Below is a small trained network, with its code and all its weights. Each question gives an input and a target symbol and asks what happens when units are switched off, that is, made to give their printed mean instead of their output.

import numpy as np


def w(rows, s, z=0):
    codes = np.array(rows[::2]) - 128.0
    scale = np.full(codes.shape[1], s)
    scale[-1] = z or s
    return codes * scale


def f(y):
    return y / 2 * (1 + np.tanh(0.7978845608 * (y + 0.044715 * y**3)))


def softmax(a):
    e = np.exp(a - a.max(-1, keepdims=True))
    return e / e.sum(-1, keepdims=True)


def log_softmax(a):
    a = a - a.max(-1, keepdims=True)
    return a - np.log(np.exp(a).sum(-1, keepdims=True))


def net(x, mask):
    ids = ['Γζμστω'.index(c) for c in x.split()]
    T = len(ids)
    res = E[ids] + P[:T]
    r = res
    for j in range(2):
        rows = slice(4 * j, 4 * j + 4)
        q, k, v = (r @ M[0][rows].T for M in (Q, K, V))
        z = softmax(np.where(np.tri(T) > 0, q @ k.T / 4**0.5, -1e9)) @ v
        o = O[0][rows]
        res = res + np.where(mask[j], z, o[:, -1]) @ o[:, :-1]
    y = f(res @ A[0][:, :-1].T + A[0][:, -1])
    res = res + np.where(mask[2:6], y, B[0][:, -1]) @ B[0][:, :-1]
    return log_softmax(res[-1] @ U[:, :-1].T + U[:, -1])


Q, K, V, O, A, B = {}, {}, {}, {}, {}, {}
E = w([
[167,28,87,99,19,108,93],'Γ',
[21,168,155,91,73,141,53],'ζ',
[135,201,23,165,199,229,164],'μ',
[109,63,150,2,222,89,98],'σ',
[104,31,233,148,74,187,214],'τ',
[186,202,234,99,114,51,206],'ω',
],0.0095)
P = w([
[119,58,200,233,161,73,65],'0',
[110,154,82,10,135,250,137],'1',
[100,143,108,3,123,235,160],'2',
[108,120,134,16,132,164,175],'3',
[85,117,143,40,141,129,215],'4',
[62,121,146,61,137,101,224],'5',
[50,104,157,51,151,93,227],'6',
],0.0057)
Q[0] = w([
[111,111,190,86,116,54,156],'H1',
[165,172,77,184,172,170,112],'H1',
[63,59,112,92,121,171,109],'H1',
[97,60,222,89,95,51,137],'H1',
[115,115,120,150,152,152,203],'H2',
[139,145,115,177,139,122,77],'H2',
[150,140,129,136,100,98,131],'H2',
[186,141,133,253,147,87,121],'H2',
],0.012)
K[0] = w([
[140,115,156,142,119,78,55],'H1',
[122,189,106,60,126,185,228],'H1',
[124,101,113,228,149,161,112],'H1',
[133,69,201,185,126,44,36],'H1',
[132,108,176,186,61,70,95],'H2',
[127,121,99,92,105,161,104],'H2',
[129,165,110,125,174,121,85],'H2',
[128,145,69,133,93,167,2],'H2',
],0.0093)
V[0] = w([
[161,137,115,122,169,75,40],'H1',
[172,74,112,147,67,134,138],'H1',
[196,121,136,118,169,91,177],'H1',
[164,99,70,95,212,138,91],'H1',
[91,138,79,99,99,109,28],'H2',
[160,182,110,130,255,148,159],'H2',
[79,47,133,100,217,120,107],'H2',
[123,104,150,170,90,139,158],'H2',
],0.0098)
O[0] = w([
[50,105,89,136,125,81,116,148],'H1',
[160,108,178,99,208,73,125,126],'H1',
[169,87,66,137,142,91,171,86],'H1',
[63,98,131,155,148,129,210,139],'H1',
[69,162,127,139,195,104,113,46],'H2',
[141,152,168,143,120,169,255,79],'H2',
[205,201,85,147,137,33,137,252],'H2',
[149,95,92,121,102,137,103,153],'H2',
],0.0092,0.0041)
A[0] = w([
[208,133,130,146,112,174,84,60],'N1',
[159,199,124,160,2,141,160,218],'N2',
[106,175,113,127,186,191,163,219],'N3',
[211,64,122,113,142,78,223,251],'N4',
],0.0077,0.0025)
B[0] = w([
[179,194,161,161,157,90,205,156],'N1',
[204,134,101,179,3,91,208,210],'N2',
[52,160,149,162,59,102,112,183],'N3',
[165,59,81,116,254,181,167,253],'N4',
],0.0064,0.0057)
U = w([
[68,192,184,120,40,93,57,215],'Γ',
[67,124,149,63,243,139,62,132],'ζ',
[44,150,12,215,133,148,195,56],'μ',
[215,253,139,100,155,59,189,107],'σ',
[190,41,24,116,46,147,84,48],'τ',
[135,77,242,116,94,216,220,245],'ω',
],0.0053,0.0012)

Each question gives the input, a string of symbols that net reads in full, and the target symbol t.
The units are the heads (4 rows each of Q, K, V and O) and the neurons (one row each of A and B). Each row of codes is followed by its name. A weight is (code - 128) times the scale printed after its matrix; where a second scale follows, it is the last column's (O, A, B and U).
mask holds one flag per unit, heads first, then neurons. A switched-off unit (its flag False) gives its mean, the last column of its rows in O or B, instead of its output. The means were averaged over made-up inputs and are rounded, as every weight is.
A unit's drop is (log p(t) with every unit on - log p(t) with that unit switched off) / (log p(t) with every unit on - log p(t) with every unit switched off).
The circuit of an input: a set's keep is (log p(t) with only the set's units on - log p(t) with every unit switched off) / (log p(t) with every unit on - log p(t) with every unit switched off). Starting from all 6 units, units are removed one at a time, each time the one whose removal leaves the highest keep (on an exact tie, the one counted first), for as long as the keep stays at least 0.8.
units of the circuit, in order: the units of the circuit, biggest drop first
top k neurons: the k neurons with the biggest drops, biggest first
which heads matter: for each layer, one digit per head in row order, 1 if its drop is at least 0.15 and else 0, layers parted by /
drop when u is switched off: that unit's drop, to one decimal
input ω σ μ, target ω: which heads matter -> 11
input ζ σ ζ ω σ Γ ω, target Γ: which heads matter -> 10
input μ σ ω ω, target ω: which heads matter -> 01
input Γ Γ ζ, target ζ: which heads matter -> 11
input τ σ τ, target σ: units of the circuit, in order -> [H1; N1]
input ω Γ μ τ μ ζ, target τ: units of the circuit, in order -> [H1; H2]
input σ τ τ Γ τ τ ζ, target τ: which heads matter -> 01
input σ μ σ ζ, target μ: which heads matter -> 11
input σ ζ σ σ σ, target μ: top neuron -> [N4]
input ζ τ ζ Γ σ Γ ω, target Γ: units of the circuit, in order -> [H1; N4]
input Γ τ μ Γ ζ Γ, target ζ: which heads matter -> 10
input Γ ζ ζ μ ζ μ τ, target ζ: which heads matter -> 10
input σ ζ Γ, target μ: units of the circuit, in order -> [H1; H2]
input ζ σ Γ, target Γ: which heads matter -> 11
input Γ τ ζ ζ ζ, target ζ: units of the circuit, in order -> [H1; N2]
input σ τ μ Γ μ ζ τ, target μ: units of the circuit, in order -> [H1]
input τ τ σ Γ μ σ ζ, target σ: units of the circuit, in order -> [H1; H2]
input Γ ω ζ σ ω Γ ω, target ζ: units of the circuit, in order -> [H1; N2; N4]
input τ σ ζ, target σ: units of the circuit, in order -> [H1; N1]
input σ ω ζ Γ ζ Γ, target μ: units of the circuit, in order -> [H1]
input Γ σ Γ, target ζ: drop when H2 is switched off -> 0.2
input μ ζ ω σ, target ω: drop when H1 is switched off -> 0.2
input σ ζ σ, target μ: drop when N4 is switched off -> 0.0
input μ σ τ ω, target ω: drop when N4 is switched off -> 0.1
